Below is a small trained network, with its code and all its weights. Each question gives an input and a class and asks what happens when units are switched off, that is, made to give their printed mean instead of their output.

import numpy as np


def w(rows, s, z=0):
    codes = np.array(rows[::2]) - 128.0
    scale = np.full(codes.shape[1], s)
    scale[-1] = z or s
    return codes * scale


def f(y):
    return y / 2 * (1 + np.tanh(0.7978845608 * (y + 0.044715 * y**3)))


def log_softmax(a):
    a = a - a.max(-1, keepdims=True)
    return a - np.log(np.exp(a).sum(-1, keepdims=True))


def net(x, mask):
    res = np.array(x, float).reshape(1, 8) / 4 @ E
    y = f(res @ A[0][:, :-1].T + A[0][:, -1])
    res = res + np.where(mask, y, B[0][:, -1]) @ B[0][:, :-1]
    return log_softmax(res[-1] @ U[:, :-1].T + U[:, -1])


A, B = {}, {}
E = w([
[128,127,129],'x0',
[136,207,219],'x1',
[255,94,143],'x2',
[157,209,43],'x3',
[129,127,129],'x4',
[125,126,128],'x5',
[129,127,128],'x6',
[127,129,128],'x7',
],0.0099)
A[0] = w([
[112,232,139,219],'neuron 1',
[159,185,82,183],'neuron 2',
[128,112,56,202],'neuron 3',
[102,87,195,223],'neuron 4',
[152,177,176,154],'neuron 5',
[178,57,149,155],'neuron 6',
[128,161,67,161],'neuron 7',
[181,173,142,144],'neuron 8',
[248,105,132,195],'neuron 9',
[176,101,214,176],'neuron 10',
[109,53,149,206],'neuron 11',
[116,60,68,254],'neuron 12',
[68,139,187,219],'neuron 13',
[217,123,150,185],'neuron 14',
[188,195,52,175],'neuron 15',
[186,81,114,183],'neuron 16',
],0.013,0.0074)
B[0] = w([
[126,197,183,222],'neuron 1',
[178,200,113,191],'neuron 2',
[119,162,34,200],'neuron 3',
[83,52,179,220],'neuron 4',
[178,146,186,176],'neuron 5',
[157,70,102,201],'neuron 6',
[136,182,65,174],'neuron 7',
[176,141,158,170],'neuron 8',
[225,90,111,251],'neuron 9',
[157,82,161,211],'neuron 10',
[74,14,90,212],'neuron 11',
[68,94,2,241],'neuron 12',
[63,124,198,218],'neuron 13',
[241,96,151,216],'neuron 14',
[177,169,100,217],'neuron 15',
[177,58,68,205],'neuron 16',
],0.009,0.011)
U = w([
[16,56,102,228],'0',
[153,17,100,23],'1',
[66,94,254,238],'2',
[184,49,234,5],'3',
[73,186,52,220],'4',
[194,114,65,158],'5',
[108,242,185,104],'6',
[222,151,178,79],'7',
],0.0082,0.0016)

Each question gives the input, the list of numbers given to net, and the class t.
The units are the neurons (one row each of A and B). Each row of codes is followed by its name. A weight is (code - 128) times the scale printed after its matrix; where a second scale follows, it is the last column's (A, B and U).
mask holds one flag per neuron, in row order. A switched-off neuron (its flag False) gives its mean, the last column of its row in B, instead of its output. The means were averaged over made-up inputs and are rounded, as every weight is.
A unit's drop is (log p(t) with every unit on - log p(t) with that unit switched off) / (log p(t) with every unit on - log p(t) with every unit switched off).
The circuit of an input: a set's keep is (log p(t) with only the set's units on - log p(t) with every unit switched off) / (log p(t) with every unit on - log p(t) with every unit switched off). Starting from the 12 units with the biggest drops (on a tie, the unit counted first), units are removed one at a time, each time the one whose removal leaves the highest keep (on an exact tie, the one counted first), for as long as the keep stays at least 0.8.
circuit, biggest first: the units of the circuit, biggest drop first
most important unit: the unit with the biggest drop
top k neurons: the k neurons with the biggest drops, biggest first
drop when u is switched off: that unit's drop, to one decimal
input [2,1,8,4,-2,-1,-1,8], class 7: circuit, biggest first : neuron 12; neuron 11
input [-4,1,0,-8,7,0,4,-5], class 2: circuit, biggest first : neuron 13; neuron 9
input [8,1,4,-2,-6,-5,3,5], class 3: circuit, biggest first : neuron 12; neuron 3
input [-4,2,7,3,2,0,7,7], class 7: most important unit : neuron 12
input [-4,3,3,1,1,0,-1,1], class 7: circuit, biggest first : neuron 11; neuron 12
input [-6,0,-3,-1,-2,-5,6,-5], class 0: circuit, biggest first : neuron 14; neuron 9
input [8,1,-8,5,-5,-5,-2,-6], class 6: top 2 neurons : neuron 1; neuron 12
input [-1,4,0,-6,3,5,4,8], class 2: top 2 neurons : neuron 9; neuron 13
input [2,-6,-4,1,-1,4,-2,8], class 4: top 2 neurons : neuron 4; neuron 3
input [-5,-4,-1,-2,4,7,5,2], class 0: drop when neuron 9 is switched off : 0.1
input [0,0,-4,8,8,-4,-3,-8], class 4: drop when neuron 7 is switched off : 0.2
input [-2,2,3,5,4,1,-2,-5], class 7: drop when neuron 12 is switched off : 0.2
